Below are the code and all the weights of a small trained network. Each question names an input and a target symbol and asks about switching units off, where a switched-off unit gives its printed mean instead of its output.

import numpy as np


def w(rows, s, z=0):
    codes = np.array(rows[::2]) - 128.0
    scale = np.full(codes.shape[1], s)
    scale[-1] = z or s
    return codes * scale


def softmax(a):
    e = np.exp(a - a.max(-1, keepdims=True))
    return e / e.sum(-1, keepdims=True)


def log_softmax(a):
    a = a - a.max(-1, keepdims=True)
    return a - np.log(np.exp(a).sum(-1, keepdims=True))


def net(x, mask):
    ids = ['αβγδζηθλμξπστφψω'.index(c) for c in x.split()]
    T = len(ids)
    res = E[ids] + P[:T]
    u = 0
    for l in range(3):
        r = res
        for j in range(3):
            rows = slice(4 * j, 4 * j + 4)
            q, k, v = (r @ M[l][rows].T for M in (Q, K, V))
            z = softmax(np.where(np.tri(T) > 0, q @ k.T / 4**0.5, -1e9)) @ v
            o = O[l][rows]
            res = res + np.where(mask[u + j], z, o[:, -1]) @ o[:, :-1]
        u += 3
    return log_softmax(res[-1] @ U[:, :-1].T + U[:, -1])


Q, K, V, O = {}, {}, {}, {}
E = w([
[119,142,27,220],'α',
[141,129,148,114],'β',
[25,98,159,180],'γ',
[157,156,154,139],'δ',
[43,211,200,112],'ζ',
[155,143,147,129],'η',
[164,157,150,146],'θ',
[202,191,49,124],'λ',
[138,116,156,109],'μ',
[148,129,163,119],'ξ',
[197,150,183,59],'π',
[220,86,184,178],'σ',
[78,67,247,89],'τ',
[179,58,63,65],'φ',
[17,135,68,27],'ψ',
[146,12,68,150],'ω',
],0.014)
P = w([
[81,183,143,199],'0',
[140,208,188,253],'1',
[144,186,207,251],'2',
[171,180,193,239],'3',
[183,152,193,215],'4',
[202,135,173,171],'5',
[184,107,171,135],'6',
[194,118,191,149],'7',
[182,148,196,178],'8',
],0.0029)
Q[0] = w([
[175,31,90,123],'0.h0',
[177,2,60,159],'0.h0',
[131,48,117,94],'0.h0',
[110,188,181,70],'0.h0',
[164,120,115,106],'0.h1',
[173,98,149,123],'0.h1',
[180,27,103,89],'0.h1',
[38,182,109,153],'0.h1',
[142,128,14,63],'0.h2',
[46,76,182,176],'0.h2',
[212,99,62,84],'0.h2',
[129,134,221,185],'0.h2',
],0.018)
K[0] = w([
[208,98,175,123],'0.h0',
[224,85,191,156],'0.h0',
[161,70,144,62],'0.h0',
[82,151,88,63],'0.h0',
[127,155,111,108],'0.h1',
[101,165,159,136],'0.h1',
[37,134,117,94],'0.h1',
[190,52,99,138],'0.h1',
[143,164,8,98],'0.h2',
[53,43,200,139],'0.h2',
[229,135,97,103],'0.h2',
[107,88,253,154],'0.h2',
],0.018)
V[0] = w([
[47,184,2,138],'0.h0',
[140,138,155,130],'0.h0',
[166,254,173,137],'0.h0',
[212,141,185,124],'0.h0',
[85,93,170,129],'0.h1',
[252,74,97,213],'0.h1',
[154,211,98,234],'0.h1',
[192,26,123,143],'0.h1',
[125,194,109,208],'0.h2',
[128,81,138,107],'0.h2',
[100,194,97,59],'0.h2',
[196,92,140,46],'0.h2',
],0.0022)
O[0] = w([
[24,113,86,3,144],'0.h0',
[146,125,138,157,148],'0.h0',
[125,39,100,87,237],'0.h0',
[185,113,171,230,111],'0.h0',
[168,178,154,170,149],'0.h1',
[9,163,152,45,67],'0.h1',
[109,92,200,94,252],'0.h1',
[53,168,128,87,2],'0.h1',
[104,91,111,83,198],'0.h2',
[151,171,163,138,98],'0.h2',
[125,84,46,128,25],'0.h2',
[130,115,151,197,134],'0.h2',
],0.0026,0.00037)
Q[1] = w([
[81,68,178,164],'1.h0',
[86,205,95,63],'1.h0',
[120,112,85,219],'1.h0',
[227,96,222,104],'1.h0',
[120,125,176,132],'1.h1',
[154,28,47,236],'1.h1',
[140,152,184,65],'1.h1',
[99,149,185,135],'1.h1',
[166,153,143,42],'1.h2',
[8,105,153,115],'1.h2',
[144,112,77,128],'1.h2',
[179,150,168,186],'1.h2',
],0.017)
K[1] = w([
[104,49,187,138],'1.h0',
[119,240,106,59],'1.h0',
[119,129,110,218],'1.h0',
[228,28,173,36],'1.h0',
[77,106,148,103],'1.h1',
[198,126,162,254],'1.h1',
[84,95,142,33],'1.h1',
[61,118,142,110],'1.h1',
[152,207,193,82],'1.h2',
[26,83,158,112],'1.h2',
[111,166,114,170],'1.h2',
[192,54,80,121],'1.h2',
],0.018)
V[1] = w([
[119,59,116,145],'1.h0',
[196,179,56,195],'1.h0',
[142,100,103,152],'1.h0',
[98,123,83,254],'1.h0',
[116,132,121,123],'1.h1',
[116,122,120,130],'1.h1',
[168,129,110,187],'1.h1',
[136,161,132,177],'1.h1',
[133,130,124,125],'1.h2',
[76,147,181,132],'1.h2',
[160,121,98,122],'1.h2',
[134,133,125,109],'1.h2',
],0.008)
O[1] = w([
[125,88,156,183,123],'1.h0',
[62,129,157,2,209],'1.h0',
[111,100,152,138,152],'1.h0',
[17,55,126,71,2],'1.h0',
[132,147,124,143,142],'1.h1',
[136,138,128,145,135],'1.h1',
[122,76,178,60,26],'1.h1',
[100,122,148,85,146],'1.h1',
[124,126,134,123,137],'1.h2',
[172,173,78,193,40],'1.h2',
[103,102,154,88,185],'1.h2',
[133,125,137,112,122],'1.h2',
],0.0085,0.00071)
Q[2] = w([
[166,105,102,105],'2.h0',
[118,193,145,118],'2.h0',
[45,180,191,174],'2.h0',
[167,67,124,125],'2.h0',
[212,107,127,92],'2.h1',
[98,69,155,116],'2.h1',
[128,190,83,74],'2.h1',
[121,134,15,209],'2.h1',
[141,93,170,127],'2.h2',
[4,137,49,157],'2.h2',
[144,88,201,121],'2.h2',
[180,65,74,135],'2.h2',
],0.019)
K[2] = w([
[129,145,120,103],'2.h0',
[185,68,162,105],'2.h0',
[163,6,197,209],'2.h0',
[85,237,109,116],'2.h0',
[244,90,79,90],'2.h1',
[51,73,162,102],'2.h1',
[124,218,109,65],'2.h1',
[74,175,49,247],'2.h1',
[156,89,117,96],'2.h2',
[13,124,247,219],'2.h2',
[164,84,131,71],'2.h2',
[147,86,88,190],'2.h2',
],0.015)
V[2] = w([
[144,93,139,127],'2.h0',
[129,100,152,143],'2.h0',
[108,125,119,139],'2.h0',
[131,162,131,137],'2.h0',
[159,150,73,89],'2.h1',
[120,88,87,153],'2.h1',
[226,59,87,133],'2.h1',
[153,86,7,133],'2.h1',
[133,120,154,140],'2.h2',
[144,103,133,127],'2.h2',
[98,148,120,132],'2.h2',
[162,87,88,100],'2.h2',
],0.013)
O[2] = w([
[123,118,157,123,142],'2.h0',
[126,106,156,109,144],'2.h0',
[114,120,103,124,88],'2.h0',
[132,162,113,118,153],'2.h0',
[98,175,149,101,118],'2.h1',
[92,114,149,159,77],'2.h1',
[116,125,253,131,250],'2.h1',
[35,153,176,161,47],'2.h1',
[139,125,144,145,130],'2.h2',
[121,135,146,142,140],'2.h2',
[123,119,84,119,84],'2.h2',
[86,166,174,132,167],'2.h2',
],0.013,0.0024)
U = w([
[73,96,78,59,157],'α',
[116,134,101,102,119],'β',
[110,93,75,159,119],'γ',
[117,140,96,92,121],'δ',
[152,171,55,123,80],'ζ',
[121,136,95,92,160],'η',
[122,136,99,85,206],'θ',
[89,170,103,3,181],'λ',
[119,139,104,102,198],'μ',
[124,140,104,97,253],'ξ',
[174,217,135,81,15],'π',
[152,62,123,44,88],'σ',
[161,141,124,193,53],'τ',
[80,155,158,65,91],'φ',
[76,202,99,141,207],'ψ',
[68,85,134,103,204],'ω',
],0.0075,0.0038)

Each question gives the input, a string of symbols that net reads in full, and the target symbol t.
The units are the heads (4 rows each of Q, K, V and O). Each row of codes is followed by its name. A weight is (code - 128) times the scale printed after its matrix; where a second scale follows, it is the last column's (O and U).
mask holds one flag per head, layer by layer. A switched-off head (its flag False) gives its mean, the last column of its rows in O, instead of its output. The means were averaged over made-up inputs and are rounded, as every weight is.
A unit's drop is (log p(t) with every unit on - log p(t) with that unit switched off) / (log p(t) with every unit on - log p(t) with every unit switched off).
The circuit of an input: a set's keep is (log p(t) with only the set's units on - log p(t) with every unit switched off) / (log p(t) with every unit on - log p(t) with every unit switched off). Starting from all 9 units, units are removed one at a time, each time the one whose removal leaves the highest keep (on an exact tie, the one counted first), for as long as the keep stays at least 0.8.
circuit, biggest first: the units of the circuit, biggest drop first
unit that matters most: the unit with the biggest drop
which heads matter: for each layer, one digit per head in row order, 1 if its drop is at least 0.15 and else 0, layers parted by /
drop of u: that unit's drop, to one decimal
input φ τ α π π β, target π: which heads matter -> 000 / 100 / 010
input τ α φ σ γ δ, target σ: which heads matter -> 110 / 111 / 110
input τ φ δ θ σ ψ ω μ, target ω: unit that matters most -> 1.h0
input ω η τ β τ λ ξ, target τ: which heads matter -> 000 / 100 / 010
input η η γ ζ ω π β φ ξ, target φ: which heads matter -> 000 / 000 / 011
input θ ξ π γ σ ζ β, target σ: circuit, biggest first -> (2.h1 0.h0 1.h0 1.h1)
input ζ α φ π ω β φ, target ω: which heads matter -> 110 / 100 / 010
input θ σ τ δ π τ, target τ: which heads matter -> 000 / 100 / 000
input β λ φ φ π τ γ φ ξ, target φ: circuit, biggest first -> (2.h1 2.h2 1.h2)
input σ φ λ ψ δ ω β, target ω: circuit, biggest first -> (1.h0 2.h1 0.h1)
input α π ω δ α λ φ λ β, target φ: circuit, biggest first -> (2.h1 1.h1)
input β τ θ, target τ: circuit, biggest first -> (1.h0 2.h1)
input γ λ η, target λ: which heads matter -> 000 / 100 / 010
input ψ γ δ, target ψ: circuit, biggest first -> (2.h1 1.h0 1.h1)
input π θ δ ξ ξ α ψ ξ δ, target ψ: circuit, biggest first -> (1.h1 2.h1 1.h0 0.h0)
input ζ π μ, target π: circuit, biggest first -> (1.h0 2.h1)
input δ λ θ φ φ α ξ ω σ, target σ: which heads matter -> 100 / 111 / 010
input φ φ μ, target φ: circuit, biggest first -> (2.h1)
input τ ξ ω δ δ ω δ, target ω: which heads matter -> 000 / 100 / 010
input γ τ ζ μ, target τ: circuit, biggest first -> (1.h0 2.h1)
input π γ η π ζ π ψ, target ψ: which heads matter -> 000 / 111 / 010
input δ ξ η θ π α μ ψ ξ, target ψ: unit that matters most -> 1.h1
input τ π η, target τ: which heads matter -> 000 / 101 / 010
input ω ω β λ η σ θ ξ, target σ: drop of 2.h0 -> 0.1
input π λ ω η δ φ ω δ, target ω: drop of 2.h1 -> 0.5
input θ π ω β, target ω: drop of 1.h0 -> 0.7
input τ μ δ, target τ: drop of 0.h2 -> 0.0
input δ ξ τ ζ π ξ η, target π: unit that matters most -> 1.h0
